Below is a small trained network, with its code and all its weights. Each question gives an input and a class and asks what happens when units are switched off, that is, made to give their printed mean instead of their output.

import numpy as np


def w(rows, s, z=0):
    codes = np.array(rows[::2]) - 128.0
    scale = np.full(codes.shape[1], s)
    scale[-1] = z or s
    return codes * scale


def f(y):
    return y / 2 * (1 + np.tanh(0.7978845608 * (y + 0.044715 * y**3)))


def log_softmax(a):
    a = a - a.max(-1, keepdims=True)
    return a - np.log(np.exp(a).sum(-1, keepdims=True))


def net(x, mask):
    res = np.array(x, float).reshape(1, 3) / 4 @ E
    y = f(res @ A[0][:, :-1].T + A[0][:, -1])
    res = res + np.where(mask, y, B[0][:, -1]) @ B[0][:, :-1]
    return log_softmax(res[-1] @ U[:, :-1].T + U[:, -1])


A, B = {}, {}
E = w([
[168,154,99,210,184,71,67,71,41],'x0',
[52,220,52,180,130,249,72,116,177],'x1',
[221,226,135,166,101,92,132,37,223],'x2',
],0.012)
A[0] = w([
[123,105,148,42,83,135,159,173,91,216],'N0',
[121,129,168,130,179,96,65,106,34,148],'N1',
[89,80,186,137,130,183,147,171,116,217],'N2',
[159,170,114,210,163,160,86,121,68,164],'N3',
[133,193,110,171,142,108,68,2,144,213],'N4',
[86,119,149,69,139,186,132,172,129,208],'N5',
[240,104,164,91,149,145,185,95,91,179],'N6',
[113,159,123,121,97,159,164,159,170,194],'N7',
[32,80,87,134,204,133,117,147,106,181],'N8',
[146,110,128,68,73,92,211,104,170,186],'N9',
[146,175,166,76,76,106,218,149,148,194],'N10',
[139,91,146,149,142,61,137,147,140,110],'N11',
[122,176,96,241,168,174,67,125,74,254],'N12',
[99,138,111,150,131,214,167,146,119,168],'N13',
[73,121,148,85,111,156,126,196,177,195],'N14',
[101,96,210,119,164,103,127,147,71,142],'N15',
],0.0098,0.0039)
B[0] = w([
[76,123,78,58,160,182,222,150,146,210],'N0',
[163,71,119,143,116,131,72,100,36,190],'N1',
[112,92,78,72,149,176,159,223,108,187],'N2',
[118,137,105,254,120,50,67,120,77,202],'N3',
[184,156,107,140,191,72,31,157,161,249],'N4',
[168,97,62,59,64,246,190,225,144,187],'N5',
[130,98,224,139,123,76,148,53,127,205],'N6',
[177,140,104,76,155,170,77,185,187,175],'N7',
[81,111,19,148,83,162,160,99,63,187],'N8',
[72,149,156,114,13,148,138,94,148,210],'N9',
[80,161,134,102,24,149,131,93,191,204],'N10',
[116,113,186,92,123,126,145,99,132,172],'N11',
[129,141,36,176,144,60,150,130,138,231],'N12',
[147,149,50,89,116,78,129,143,108,169],'N13',
[187,158,95,117,143,130,176,196,200,193],'N14',
[95,105,97,64,178,142,126,40,116,194],'N15',
],0.0077,0.017)
U = w([
[153,164,91,57,136,169,211,219,152,168],'0',
[106,141,178,129,72,104,254,71,130,154],'1',
[121,80,130,105,205,174,160,107,86,41],'2',
[100,128,97,176,106,133,129,129,85,83],'3',
[165,182,172,152,71,144,146,100,162,110],'4',
[180,184,125,213,236,89,99,119,123,229],'5',
[186,104,229,134,146,125,124,99,89,33],'6',
[126,202,147,87,159,138,79,137,162,6],'7',
],0.0096,0.0016)

Each question gives the input, the list of numbers given to net, and the class t.
The units are the neurons (one row each of A and B). Each row of codes is followed by its name. A weight is (code - 128) times the scale printed after its matrix; where a second scale follows, it is the last column's (A, B and U).
mask holds one flag per neuron, in row order. A switched-off neuron (its flag False) gives its mean, the last column of its row in B, instead of its output. The means were averaged over made-up inputs and are rounded, as every weight is.
A unit's drop is (log p(t) with every unit on - log p(t) with that unit switched off) / (log p(t) with every unit on - log p(t) with every unit switched off).
The circuit of an input: a set's keep is (log p(t) with only the set's units on - log p(t) with every unit switched off) / (log p(t) with every unit on - log p(t) with every unit switched off). Starting from the 12 units with the biggest drops (on a tie, the unit counted first), units are removed one at a time, each time the one whose removal leaves the highest keep (on an exact tie, the one counted first), for as long as the keep stays at least 0.8.
circuit, biggest first: the units of the circuit, biggest drop first
most important unit: the unit with the biggest drop
top k neurons: the k neurons with the biggest drops, biggest first
drop when u is switched off: that unit's drop, to one decimal
input [-2,1,3], class 4: top 2 neurons : [N0; N2]
input [-1,-4,5], class 1: circuit, biggest first : [N6]
input [-4,1,4], class 4: top 2 neurons : [N0; N2]
input [7,-7,5], class 6: circuit, biggest first : [N6; N1]
input [3,-4,-2], class 2: circuit, biggest first : [N15; N10]
input [3,-7,-2], class 6: circuit, biggest first : [N1; N6]
input [-5,3,6], class 7: circuit, biggest first : [N7; N0; N5]
input [2,-4,4], class 6: circuit, biggest first : [N0; N12; N6]
input [-7,-5,2], class 1: top 2 neurons : [N9; N6]
input [-7,-8,0], class 1: top 2 neurons : [N6; N9]
input [-2,1,2], class 4: top 2 neurons : [N0; N2]
input [7,7,-3], class 5: drop when N6 is switched off : 0.0
input [-4,5,7], class 7: drop when N7 is switched off : 0.1
input [7,-5,-3], class 6: drop when N1 is switched off : 0.2
input [3,-7,-1], class 6: most important unit : N1
